Below are the code and all the weights of a small trained network. Each question names an input and a target symbol and asks about switching units off, where a switched-off unit gives its printed mean instead of its output.

import numpy as np


def w(rows, s, z=0):
    codes = np.array(rows[::2]) - 128.0
    scale = np.full(codes.shape[1], s)
    scale[-1] = z or s
    return codes * scale


def norm(h):
    return h / np.sqrt((h * h).mean(-1, keepdims=True) + 1e-5)


def f(y):
    return np.maximum(y, 0)


def softmax(a):
    e = np.exp(a - a.max(-1, keepdims=True))
    return e / e.sum(-1, keepdims=True)


def log_softmax(a):
    a = a - a.max(-1, keepdims=True)
    return a - np.log(np.exp(a).sum(-1, keepdims=True))


def net(x, mask):
    ids = ['ΓΛΠαβδεζημξτφ'.index(c) for c in x.split()]
    T = len(ids)
    res = E[ids] + P[:T]
    q, k, v = (norm(res) @ M[0].T for M in (Q, K, V))
    z = softmax(np.where(np.tri(T) > 0, q @ k.T / 2**0.5, -1e9)) @ v
    res = res + np.where(mask[0], z, O[0][:, -1]) @ O[0][:, :-1]
    y = f(norm(res) @ A[0][:, :-1].T + A[0][:, -1])
    res = res + np.where(mask[1:9], y, B[0][:, -1]) @ B[0][:, :-1]
    return log_softmax(norm(res)[-1] @ U[:, :-1].T + U[:, -1])


Q, K, V, O, A, B = {}, {}, {}, {}, {}, {}
E = w([
[208,113,184,203,133,70],'Γ',
[91,142,121,82,197,242],'Λ',
[26,91,15,86,121,160],'Π',
[117,138,139,94,148,82],'α',
[126,142,136,89,150,96],'β',
[126,130,141,88,150,103],'δ',
[122,142,132,93,141,96],'ε',
[77,191,192,161,88,152],'ζ',
[208,196,1,117,162,168],'η',
[124,129,140,88,142,96],'μ',
[36,140,131,173,155,59],'ξ',
[125,126,140,87,139,104],'τ',
[189,60,67,111,137,237],'φ',
],0.024)
P = w([
[125,97,98,254,64,172],'0',
[125,138,113,94,186,134],'1',
[125,142,110,96,184,131],'2',
[124,138,108,91,179,129],'3',
[127,138,110,84,181,128],'4',
[127,144,108,81,184,126],'5',
[126,142,109,75,181,121],'6',
[128,140,110,73,183,123],'7',
[126,143,106,71,179,118],'8',
[127,149,106,73,177,116],'9',
],0.0086)
Q[0] = w([
[126,94,158,242,114,178],'h1',
[144,133,210,1,81,55],'h1',
],0.01)
K[0] = w([
[125,184,195,93,234,148],'h1',
[162,129,92,194,2,106],'h1',
],0.014)
V[0] = w([
[139,246,92,127,63,112],'h1',
[116,79,189,110,15,136],'h1',
],0.012)
O[0] = w([
[171,200,136,160,36,145,101],'h1',
[134,1,27,116,21,145,6],'h1',
],0.01,0.0024)
A[0] = w([
[220,108,105,113,150,87,143],'n1',
[164,192,199,119,99,121,248],'n2',
[207,30,54,141,163,60,117],'n3',
[149,158,76,91,165,239,120],'n4',
[128,74,99,117,81,131,3],'n5',
[120,74,171,227,139,203,114],'n6',
[123,106,99,143,77,86,15],'n7',
[212,104,90,115,10,122,182],'n8',
],0.011,0.0038)
B[0] = w([
[90,183,173,164,32,131,202],'n1',
[166,5,92,154,94,168,253],'n2',
[177,177,127,235,117,147,205],'n3',
[144,130,10,88,71,114,238],'n4',
[39,159,131,109,153,52,153],'n5',
[161,85,217,60,187,91,156],'n6',
[119,125,99,47,92,36,148],'n7',
[95,155,201,113,179,208,220],'n8',
],0.012,0.0064)
U = w([
[170,247,106,175,108,116,17],'Γ',
[107,186,160,165,212,88,189],'Λ',
[110,100,189,115,118,211,116],'Π',
[45,71,78,116,103,110,86],'α',
[80,209,181,95,112,151,33],'β',
[69,173,129,166,79,116,98],'δ',
[140,182,160,57,102,42,88],'ε',
[146,58,157,71,170,81,253],'ζ',
[127,73,148,75,69,67,100],'η',
[220,149,182,163,167,106,149],'μ',
[198,30,90,122,162,126,170],'ξ',
[116,111,186,60,239,153,151],'τ',
[136,77,87,186,159,61,107],'φ',
],0.015,0.0023)

Each question gives the input, a string of symbols that net reads in full, and the target symbol t.
The units are the heads (2 rows each of Q, K, V and O) and the neurons (one row each of A and B). Each row of codes is followed by its name. A weight is (code - 128) times the scale printed after its matrix; where a second scale follows, it is the last column's (O, A, B and U).
mask holds one flag per unit, heads first, then neurons. A switched-off unit (its flag False) gives its mean, the last column of its rows in O or B, instead of its output. The means were averaged over made-up inputs and are rounded, as every weight is.
A unit's drop is (log p(t) with every unit on - log p(t) with that unit switched off) / (log p(t) with every unit on - log p(t) with every unit switched off).
The circuit of an input: a set's keep is (log p(t) with only the set's units on - log p(t) with every unit switched off) / (log p(t) with every unit on - log p(t) with every unit switched off). Starting from all 9 units, units are removed one at a time, each time the one whose removal leaves the highest keep (on an exact tie, the one counted first), for as long as the keep stays at least 0.8.
circuit, biggest first: the units of the circuit, biggest drop first
unit that matters most: the unit with the biggest drop
top k neurons: the k neurons with the biggest drops, biggest first
drop when u is switched off: that unit's drop, to one decimal
input α η τ, target η: unit that matters most -> n8
input β ε α, target ξ: circuit, biggest first -> (n2; h1)
input β μ ε ζ Λ Π Λ φ φ τ, target ξ: circuit, biggest first -> (n2; h1)
input δ δ η Π τ ε Λ ε, target φ: circuit, biggest first -> (h1; n3; n2)
input ζ τ β α, target β: circuit, biggest first -> (h1; n8; n2)
input ε α α Γ α, target Π: circuit, biggest first -> (h1; n8)
input μ Π ε μ ζ, target Π: top 3 neurons -> (n2; n4; n3)
input Λ δ φ Λ ε, target τ: top 2 neurons -> (n4; n3)
input φ Π φ ε δ, target Λ: top 2 neurons -> (n2; n3)
input ξ ε Γ ε, target ζ: circuit, biggest first -> (n8; n4; n2)
input φ ζ τ τ ε τ, target Λ: top 3 neurons -> (n2; n3; n4)
input η φ φ ε ξ φ Λ β, target μ: top 2 neurons -> (n2; n8)
input μ ε Γ ε φ ζ ξ Π η τ, target δ: top 2 neurons -> (n3; n2)
input Λ ξ μ ε β φ ε ζ ζ μ, target τ: circuit, biggest first -> (n4)
input α φ δ, target η: top 4 neurons -> (n8; n1; n3; n4)
input α Π Γ φ φ ε ε δ, target η: top 2 neurons -> (n8; n1)
input β τ Λ ε ξ δ, target ξ: drop when h1 is switched off -> 0.8
input ε Π ε, target Π: drop when h1 is switched off -> 1.0
input ζ Λ α ε ζ β Γ ε, target β: drop when n4 is switched off -> 0.0
input τ δ ε Γ ε, target α: top neuron -> (n5)
